In the rows, zero is written as 128.
Each row of numbers belongs to one of the things below and depends on some of the facts about them. Some rows are named. Which thing is each other row?

Named rows:
[127  88 118 122 147 120 112 115 148 148 152 133 121 100  99  95 103 149
 114 128 166 160 117 165  73 161 140 105]: j503
[141 103  98 127 139 116 159 240 168 170 120 128 139 119 152  99  94 152
 107 111 173 106 119 132 119 112  83  96]: j178
[131 118 123 124 137  94 142 235 172 179 113 131 137 101 130  98 127 159
 112 123 191 130  98 129 134 102  91 122]: j824
[136 153 124 102 130 142 113 144 160 170 145 126 114 117 126 128 103 150
 126 146 155 143 131 112  86 135 141 127]: j823
[107 102 131 133 136 138 141 135 117 129 146 118  88 120 146 135  97 141
 143 147 155 140 159 148 152 135 111 160]: j179
[144 149 157 161 164 129 134 187 128 110 128 104 120 203  96 125 121 134
 122 127 110 115  94  99 102 136 157 154]: j899
[130  88 132 141 165 122 109 133 139 140 150 122 115 122  84 101 100 147
 108 124 161 152 111 157  63 164 146 109]: j351
[125 177 145 112 133 108 145 147 147 171 142 129 132 114 130 105 141 121
 140 123 136 156 118 168 119 155 132 157]: j562
[117 155 119 114 111 108 137 141 159 135 153 131 116 122 135  83 107 120
 153 135 109 186 123 130 115 133 131  97]: j776
[112 168 138  88 166 159 142  86 168 216 148 154 107  68 101 129  91 133
  97 139 142  84 137  75  97 133 154 118]: j40
[131 142 129 119 134 146 129 146 149 137 145 132 120 125 140 119 130 131
 132 126 144 144 127 117 129 115 139 142]: j331
[166 138 130 151  61 169 138 122 142 151 151 133 149 114 118 122 113 122
 128 120 156 129 116 165 110 128 141 140]: j769
[151 171 140 125 138 136 147 183 147 137 125 109 113 189 126 136  99 142
 133 128 115 108 109 103  98 135 149 141]: j111
[131 133 116  93 124 146 164 150 142 118 140 141 126 162 134 118 119 136
 128 115 138 131  96 141 135 127 132 131]: j916
[118 100 120 133 155 150 139 142 131 107 165 148 143 125 119  94 146 112
 108 105 144 151 109 142 140 123 128 127]: j159
[132  84 119 130 141 130 122 119 150 124 145 135 122 111 117  93 116 141
 120 111 154 150 117 150 101 132 146 106]: j371
[137 106 125 120 132 133 129 128 157 140 133 124 102 116 136 115  96 154
 132 120 154 131 132 138 100 129 144 116]: j272
[106  99 131 134 137 133 142 143 120 133 143 119  90 117 146 135  98 143
 142 147 160 139 158 147 153 132 106 159]: j148
[132 119 123 124 136  92 142 236 174 181 112 130 138  99 130  98 126 159
 112 122 191 131  97 129 132 100  90 122]: j398
[110 148 138 105 167 147 165  91 155 185 144 157 123  80 111 111 112 121
  99 117 128  81 125 103 124 129 148 126]: j140

There are 2 kinds of fact about the things: ξ, α.
j666	ξ	980; j303	ξ	978; j154	ξ	398; j530	ξ	654; j421	ξ	980; j940	ξ	63
j99	ξ	282; j682	ξ	398; j941	ξ	106; j649	ξ	398; j608	ξ	752; j596	ξ	93
j286	ξ	414; j866	ξ	978; j385	ξ	93; j997	ξ	292; j507	ξ	949; j597	ξ	106
j932	ξ	978; j407	ξ	978; j771	ξ	949; j203	ξ	752; j124	ξ	752; j768	ξ	398
j52	ξ	292; j651	ξ	63; j289	ξ	63; j448	ξ	282; j153	ξ	93; j746	ξ	978
j712	ξ	949; j235	ξ	166; j458	ξ	93; j781	ξ	398; j856	ξ	949; j770	ξ	949
j764	ξ	282; j294	ξ	292; j522	ξ	654; j331	ξ	752; j951	ξ	398; j254	ξ	398
j64	ξ	63; j916	ξ	93; j638	ξ	949; j221	ξ	853; j104	ξ	282; j352	ξ	63
j264	ξ	106; j180	ξ	166; j713	ξ	414; j556	ξ	398; j610	ξ	654; j297	ξ	383
j823	ξ	398; j10	ξ	63; j184	ξ	292; j6	ξ	853; j494	ξ	383; j178	ξ	978
j355	ξ	949; j687	ξ	292; j371	ξ	292; j298	ξ	853; j545	ξ	980; j255	ξ	106
j431	ξ	414; j977	ξ	978; j623	ξ	978; j927	ξ	383; j62	ξ	398; j495	ξ	282
j990	ξ	414; j675	ξ	292; j587	ξ	949; j885	ξ	93; j928	ξ	853; j428	ξ	93
j270	ξ	752; j384	ξ	853; j190	ξ	106; j854	ξ	93; j788	ξ	63; j79	ξ	166
j214	ξ	853; j59	ξ	282; j701	ξ	752; j760	ξ	93; j611	ξ	414; j963	ξ	282
j547	ξ	414; j84	ξ	853; j320	ξ	383; j595	ξ	282; j488	ξ	398; j925	ξ	978
j253	ξ	63; j899	ξ	654; j616	ξ	853; j111	ξ	282; j663	ξ	63; j828	ξ	93
j692	ξ	166; j325	ξ	282; j91	ξ	166; j657	ξ	106; j723	ξ	853; j171	ξ	654
j40	ξ	398; j241	ξ	93; j780	ξ	398; j263	ξ	63; j245	ξ	282; j653	ξ	282
j161	ξ	853; j460	ξ	292; j113	ξ	282; j212	ξ	752; j737	ξ	383; j698	ξ	292
j478	ξ	398; j399	ξ	282; j351	ξ	63; j466	ξ	166; j517	ξ	978; j159	ξ	949
j41	ξ	106; j13	ξ	63; j326	ξ	63; j170	ξ	282; j509	ξ	166; j368	ξ	949
j169	ξ	292; j904	ξ	654; j503	ξ	63; j311	ξ	978; j898	ξ	752; j562	ξ	414
j20	ξ	398; j606	ξ	752; j719	ξ	398; j414	ξ	93; j272	ξ	166; j392	ξ	978
j330	ξ	654; j598	α	j256; j666	α	j270; j303	α	j210; j154	α	j478; j530	α	j995
j421	α	j997; j940	α	j10; j99	α	j605; j941	α	j263; j440	α	j668; j649	α	j818
j596	α	j544; j960	α	j950; j909	α	j52; j866	α	j854; j385	α	j653; j997	α	j663
j507	α	j148; j932	α	j770; j140	α	j780; j407	α	j694; j771	α	j170; j203	α	j330
j957	α	j736; j124	α	j64; j768	α	j108; j52	α	j928; j256	α	j640; j832	α	j421
j573	α	j392; j664	α	j951; j289	α	j913; j524	α	j199; j448	α	j297; j153	α	j171
j746	α	j56; j129	α	j91; j712	α	j6; j458	α	j866; j781	α	j412; j199	α	j371
j856	α	j104; j770	α	j245; j764	α	j79; j294	α	j657; j522	α	j713; j572	α	j932
j331	α	j273; j951	α	j303; j254	α	j723; j605	α	j428; j872	α	j264; j576	α	j483
j64	α	j382; j916	α	j528; j221	α	j460; j104	α	j872; j352	α	j23; j23	α	j294
j412	α	j407; j908	α	j909; j180	α	j534; j95	α	j153; j713	α	j351; j556	α	j898
j610	α	j448; j711	α	j111; j297	α	j40; j823	α	j84; j528	α	j99; j10	α	j352
j184	α	j253; j6	α	j616; j494	α	j777; j178	α	j124; j371	α	j587; j298	α	j771
j226	α	j790; j255	α	j902; j819	α	j832; j431	α	j623; j977	α	j13; j623	α	j776
j495	α	j298; j990	α	j35; j995	α	j320; j675	α	j471; j938	α	j692; j587	α	j503
j885	α	j764; j736	α	j495; j928	α	j95; j483	α	j272; j428	α	j254; j270	α	j331
j824	α	j739; j384	α	j598; j190	α	j458; j854	α	j573; j788	α	j925; j79	α	j664
j328	α	j184; j214	α	j235; j818	α	j62; j701	α	j214; j760	α	j885; j611	α	j190
j963	α	j824; j547	α	j746; j84	α	j154; j320	α	j661; j488	α	j748; j925	α	j179
j35	α	j719; j253	α	j769; j899	α	j781; j108	α	j761; j56	α	j828; j616	α	j530
j111	α	j990; j663	α	j129; j398	α	j963; j828	α	j325; j692	α	j289; j382	α	j507
j101	α	j11; j325	α	j545; j657	α	j572; j723	α	j819; j171	α	j927; j40	α	j212
j773	α	j20; j241	α	j488; j780	α	j466; j263	α	j606; j245	α	j611; j653	α	j687
j769	α	j701; j460	α	j610; j210	α	j398; j113	α	j286; j212	α	j494; j776	α	j675
j737	α	j101; j698	α	j735; j399	α	j180; j367	α	j221; j351	α	j711; j466	α	j414
j443	α	j384; j517	α	j596; j739	α	j178; j159	α	j226; j11	α	j899; j170	α	j328
j509	α	j363; j368	α	j169; j169	α	j651; j904	α	j768; j503	α	j311; j311	α	j773
j761	α	j712; j735	α	j509; j562	α	j443; j20	α	j729; j293	α	j255; j913	α	j556
j748	α	j938; j606	α	j977; j719	α	j737; j414	α	j222; j272	α	j146; j777	α	j140
j668	α	j957; j694	α	j941; j222	α	j293; j862	α	j908; j330	α	j431; j640	α	j203
j790	α	j367; j729	α	j607

Which thing is each row?
No name comes twice in this set of rows, the named rows included.
[122 139 107 121 113 104 130 139 158 146 152 128 120 117 134  81  87 131
 144 144 111 174 134 130  94 145 128  86] | j384
[141 104 122 121 133 110 131 182 176 165 116 125 115 103 132 103 102 164
 122 116 178 130 113 132 104 111 122 104] | j79
[125 132 123 100 123 146 167 152 139 119 146 136 120 158 134 121 110 134
 128 118 138 127 100 141 137 122 125 133] | j596
[128 143 125 120 119 126 146 143 141 131 138 133 129 140 138 115 122 141
 130 140 131 126 116 123 135 122 135 150] | j171
[102  58 127 138 154 127 116 111 119 137 158 122  86  95 109 119  80 154
 125 149 181 157 152 173 105 162 116 130] | j326
[131  87 137 147 174 122 107 140 136 137 148 117 111 134  78 104  99 147
 107 124 159 148 109 152  59 169 148 113] | j263
[103 106 130 132 131 131 141 134 120 128 148 119  86 118 148 130  94 136
 150 151 148 151 161 146 152 135 109 152] | j471
[172  85 128 177  47 182 123  90 137 134 160 135 146  95  95 111 101 124
 120 109 176 139 113 186  96 126 148 117] | j184
[108 180 119 107  95 105 128 143 169 127 163 132 106 120 138  68 107 104
 174 143  86 232 126 105 123 118 129  75] | j203
[151 155 155 144 172 145 102 186 143 146 136  97 100 179  88 139  99 142
 122 137 135 134 115  90  59 150 160 135] | j781
[110 165 116 110 100  96 136 139 164 133 159 130 110 120 135  68  99 113
 165 141  93 213 124 127 115 133 128  78] | j256
[102 139 152 128 139 119 148 140 114 158 145 117  96 109 142 135 121 129
 153 147 155 152 157 179 155 158 106 189] | j286
[116  84 105 134 141 151 157 152 116 121 153 114  92 134 178 136  65 142
 135 134 146 112 177 153 138 139  96 136] | j392
[142 103  98 128 138 112 159 248 169 174 117 127 139 118 152  98  94 154
 107 112 176 106 118 132 121 110  80  95] | j303

Now the same things, written a new way:
Some rows with their names:
[130 133 157 128 105 152 115 135 112 139 123 128 101  93 104 114 127 115
  91 132 130 140 110 147 150 128 134 136 112]: j995
[163 116 182 171 108 150 120 135 130 146 156  63  74  56 141  85 123  87
  83 153 126 120  94 149 173 164 142  83  34]: j777
[107 168 116 179 112 174 169 154 132 135 157 137 128 125 118 173  72  86
  81  78 145 122  93 208 153 145 138 144 147]: j392
[ 62 116 193  89 108 137 123 152  83 192 134 152  65 112  33 139  73 118
  62 127 127 153 142 111 183 108  98 132  55]: j412
[215 135 158 181 130 122 115 147 147 173 155  49  65  46 130  89  91  68
  71 154 141 115  95 137 210 171 169  60  27]: j414
[ 98 125 244 155  90 146 132 106 169  63 135 102  91 144 166 131 199  89
  89 137  87 137  74 139 109  88  10 100  68]: j221
[134 145 156 132  99 163 122 134 115 140 120 127  98  86  94 122 131 112
  75 130 130 126 112 156 159 127 137 147 116]: j471
[141 134 141 123 112 113 115 149 157 123 125 103 102  91  96 133 122 112
  91 132 146 158 119 130 151 110 125 142 106]: j503
[151 146 166 112 108 125 107 119 143 137 130 127  93 146 105 129 136 116
  76 140 133 140  82 137 163 122 108  93 141]: j723
[150  72 119 133 106 186  97 208  80 176 116 110 120 103 106  74  86 162
 101 137 156 106 140 118 159  57  44 113 134]: j35
[154  99 112 158 143 166  84 199 127 184 117 125 134 130  97 108  71 155
 107 109 154  95 132  97 173  51  40 119 102]: j719
[110  95 141 118 126  89  98 128  91 153 158 120 119 136 139  90  93 104
 148 125 136 224 108 126 105 157 139  89 117]: j440
[143 155 143 160 138 141 103 134 160 150 124 133 117 117  99 142 112 110
  94 103 131 121 104 130 166 116 122 143  86]: j62
[139 139 144 152 146 125  91 136 158 145 123 137 126 125 112 130 110 116
 118 107 130 139 100 119 155 114 121 130  83]: j823
[150 143 170 115 107 128 108 122 144 139 130 124  90 143 105 129 134 116
  74 140 132 136  83 135 166 118 102  91 133]: j84
[112 156 161 110 127 110 101 134 192 160 133  87 111 104 107 123 116 129
 116 118 144 107 118 133 151 134 108 143 119]: j104
[127 127 159 128 107 150 113 137 110 140 125 125 101  94 106 111 125 115
  94 132 130 144 110 145 150 127 131 130 107]: j988
[128 131 158 127 106 150 113 136 111 140 124 126 101  94 104 112 125 115
  94 131 131 143 110 148 150 127 134 134 111]: j773
[145 145 147 135 140 141  84 112 134 147 107 154 122 105 102 115 138 131
 116 121 122 141 104 126 147 128 155 148 104]: j932
[178 132 157  84 132  90  50 106 160 129  80 126 101  75  77  94 184 149
 113 163 130 173 125  74 146 101 157 159  93]: j10

Which thing is each row?
No name comes twice in this set of rows, the named rows included.
[145  94 112 121 128 154  81 212 160 195 122  66 137 111 116  79  78 182
 127 123 176  64 148 107 157  56  13 122 155] | j111
[ 50 135 198 106 135 134 122 136 105 204 137 173  71 126  21 163  62 115
  65 108 117 147 137 103 193 112 106 140  25] | j977
[138 125 142 119 116 108 111 151 155 122 125 102 104  95 102 126 120 114
 102 135 146 165 117 124 145 108 122 133 102] | j788
[173  71  95 133 113 156  96 226 125 158 114  81 126  99 105  88  85 163
 101 139 177 115 149 101 158  35  30 119 138] | j351
[180 132 158  82 132  88  47 104 161 129  78 127 101  74  76  92 187 149
 114 165 129 172 124  71 147 100 159 159  91] | j352
[102  97 161 109 108 159 111 177  81 185 126 132  88 107  65 109  79 137
  79 132 141 132 141 114 172  86  73 124  90] | j11
[143 130 149 125 132 104 101 140 124 133 119 131 113 113 119 112 111  97
 121 125 132 179 107 124 139 114 126 117 109] | j916
[167 127 174  88 127 122  44  92 115 146  77 151 100  77  85  71 189 153
 118 163 114 158 116  87 144 119 167 149  95] | j23
[130 149 148 104 161 122  93 163 185  90  89 188 142 105 114 143  93 129
 145 105 140 131  45 161 176 116 185 123 117] | j951
[ 97 136 144 105 140  66  94 123 176 173 161  82 124 136 129 114  90 117
 152 110 150 168 118 123 117 160 118 115 128] | j495
[ 66 138 185  85 109 107 138 159 131 180 137 132  55 106   6 177  71 106
  38 124 140 161 154 101 197  95  98 152  42] | j13
[ 56 131 193 108 135 135 118 141 105 203 137 171  75 127  27 158  64 118
  70 108 119 147 137 102 190 109 104 137  29] | j407
[107 171 142 113 123 113 117 134 193 151 138  94 122 112 113 141 107 121
 116 105 152 112 111 157 145 144 124 151 151] | j245
[134 145 143 109 111 140 109 128 118 121 109 151 117  97 106 119 132 120
 107 127 134 155  94 162 143 138 174 145 149] | j398
[124 144 150 108 148 141 102 149 152 103  96 185 135  96 114 129 104 132
 139 113 134 136  60 167 162 128 189 128 125] | j303

Now the same things, written a new way:
Some rows with their names:
[135 130 125 121 111 124 148 133 127 125  96 118 121 124 121 137 136 144
 131  93 111 121 136 134 145 142 143 119 129 115 128 119 133 142 152]: j913
[127 133 139  87 150  94 170 162 136 162 145 137 114 112 129  80 107  72
 131 166  90  60 115 174 120  95  84 122 189 105 159 130  73 158 129]: j866
[127 144 125 143 156 140  90 113 137 126 149 117 151 120 122 121 118  93
 125 160 153 124 125 125 127 131 119 145 132 144 141 119 121 111 103]: j788
[153 119 120 140 127 156 126 130 137 135 112 120 125 134 125 126 105 127
 172 132 125 121 118 119 136 113 121 118 155 132 162 111  99 127 127]: j421
[138 154 120 147 113 101  95  28 192  91 137 131 144 175 214 119 170  82
  83 144 103 153 136 101  61 140 223 175 118 141 131 103  73 125 183]: j414
[121 103 144 111 135 127 137 121 126 131 148 117 143 130 120  99 138 125
 108 141 135 143 110 141 118  97 116 141 117 116 103 156 131 113 112]: j928
[130 128 121 120 126 138 117 128 145 127 138 140 126 125 133 150 138  98
 150 156 113 144 154 103 133 124 117 137 150 134 105 112 122 110 130]: j371
[121 132 132  92 139 125 172 127 115 135  90  91 102 132  99 141 102 141
 141  79 135 124 173 122 129 154  88 118 122  79 142 123 117  91 190]: j739
[128 148 148 135 149 191 106 105 165 132 177 131 168  51 124 125 123  68
 146 135  94 104 155 150 183 123 140 172  82 145  74  49 149 163 114]: j760
[ 72 180 136  83 123 104 126 130 158 158  99 104 108  95  68 131 151 126
  81 106 124 110 155 122 131 180 137 100 138 121 111  88 124 123 135]: j668
[108 132 144 120 144 130 143 122 126 125 166 154 128 127 137 111 118 140
 114 156 143 152 112 130 107 105 113 122 107 127 112 153 145 132 126]: j653
[141 162 123 127 147 134 103  95 131 102 146 125 152 113 133 147 139  92
 114 145 131 139 164 125 149 146 125 158 127 139 106 102 136 117 131]: j385
[127 116 142  74 158 113 167 103  92 129 124  90 107 163 110 135 104 134
 120 105 158 149 187 114 105 132  45 141 124  72 118 150  99  43 176]: j507
[130 133 124 121 110 123 145 133 129 126  97 117 121 121 118 137 139 143
 129  94 113 121 137 132 145 144 145 119 129 117 127 118 134 141 148]: j735
[120 135 120 121 126 140 110 130 149 128 139 137 128 120 125 153 143  99
 144 159 117 145 153  98 137 128 123 135 151 136  99 107 126 109 121]: j698
[101  79 146 157 130 173  97 119 113 152 138 104 125 139 114 138 106 174
 136  77 170 142 128 104 114 133 126 138  43 128 109 126 147  84 103]: j657
[119  88 131 120 110 120 123 145 120 150 132 129 114 144 132 136 144 131
 127 115 113 118 136 119 122 118 123 136 127 122  97 132 116 109 106]: j272
[120 123 137 110 125 127 125 113 127 129 142 120 134 126 118 128 151 131
 102 124 128 138 139 128 138 119 127 142 120 123  83 123 130 112 110]: j368
[131 133 125 120 111 122 145 134 129 126  97 118 120 121 117 137 138 144
 128  94 113 121 137 132 146 144 145 119 129 117 127 119 135 141 149]: j56
[131 149  88 118 107 116 132 129  30 138 183 182 123 160 115 149 143 112
  99 185 244 141  45 104 147  96 166 134 160  89  79 150 171 172 128]: j111

Name these rows:
No name comes twice in this set of rows, the named rows included.
[160 118 125 151 155 147 112 113 120 115 148 123 153 134 149 117 101  96
 154 151 140 123 125 137 126 113 107 155 128 135 155 131 115 118 126] | j663
[139 162 128 120 150 133 108  92 132 107 147 122 149 111 130 141 133  90
 115 144 128 136 171 127 142 149 115 157 127 136 108  97 131 114 137] | j428
[109 118 130 169 158 199  66 100 150 125 139  86 163 110  95 141 105 115
 157 133 190 170 129  86 131 143 129 151  70 144 129 111 157  67 112] | j940
[156 122 120 139 124 146 125 128 136 132 108 122 123 141 129 123 108 127
 166 135 123 123 118 120 129 117 122 115 161 135 165 114  95 129 129] | j545
[113 143 117 143  90  93 133  89 193 105  93 118 116 165 178 129 172 147
  91  94  91 132 114 112  89 139 230 128 127 123 144 128  89 139 167] | j140
[113 103 129 153 111 189 117 117 143 123  84  83 135 116  88 159 127 171
 166  64 155 176 141  87 148 158 156 126  59 118 113 113 176  92 156] | j23
[145 118 126 128 112 136 157 134 122 121 100 118 123 124 126 137 126 145
 149  88 109 121 136 138 151 132 139 126 119 110 129 122 135 142 158] | j328
[138 125 130  87 143 110 188 122  96 125  79  89  94 157 111 143  93 148
 147  76 142 132 183 119 113 156  65 118 132  67 161 143 105  73 214] | j148
[167 132  95 119  75 101 118 140  54 132  88 147 124 141  96 144 167 134
 113 122 160 137 102 124 155 156 161 109 168 129 111 122 167 178 139] | j101
[119  97 125 151 126 199  94 115 155 121 125 109 141 122 112 170 125 124
 189 128 148 194 158  62 134 134 126 145  87 133  93 108 159  66 139] | j294

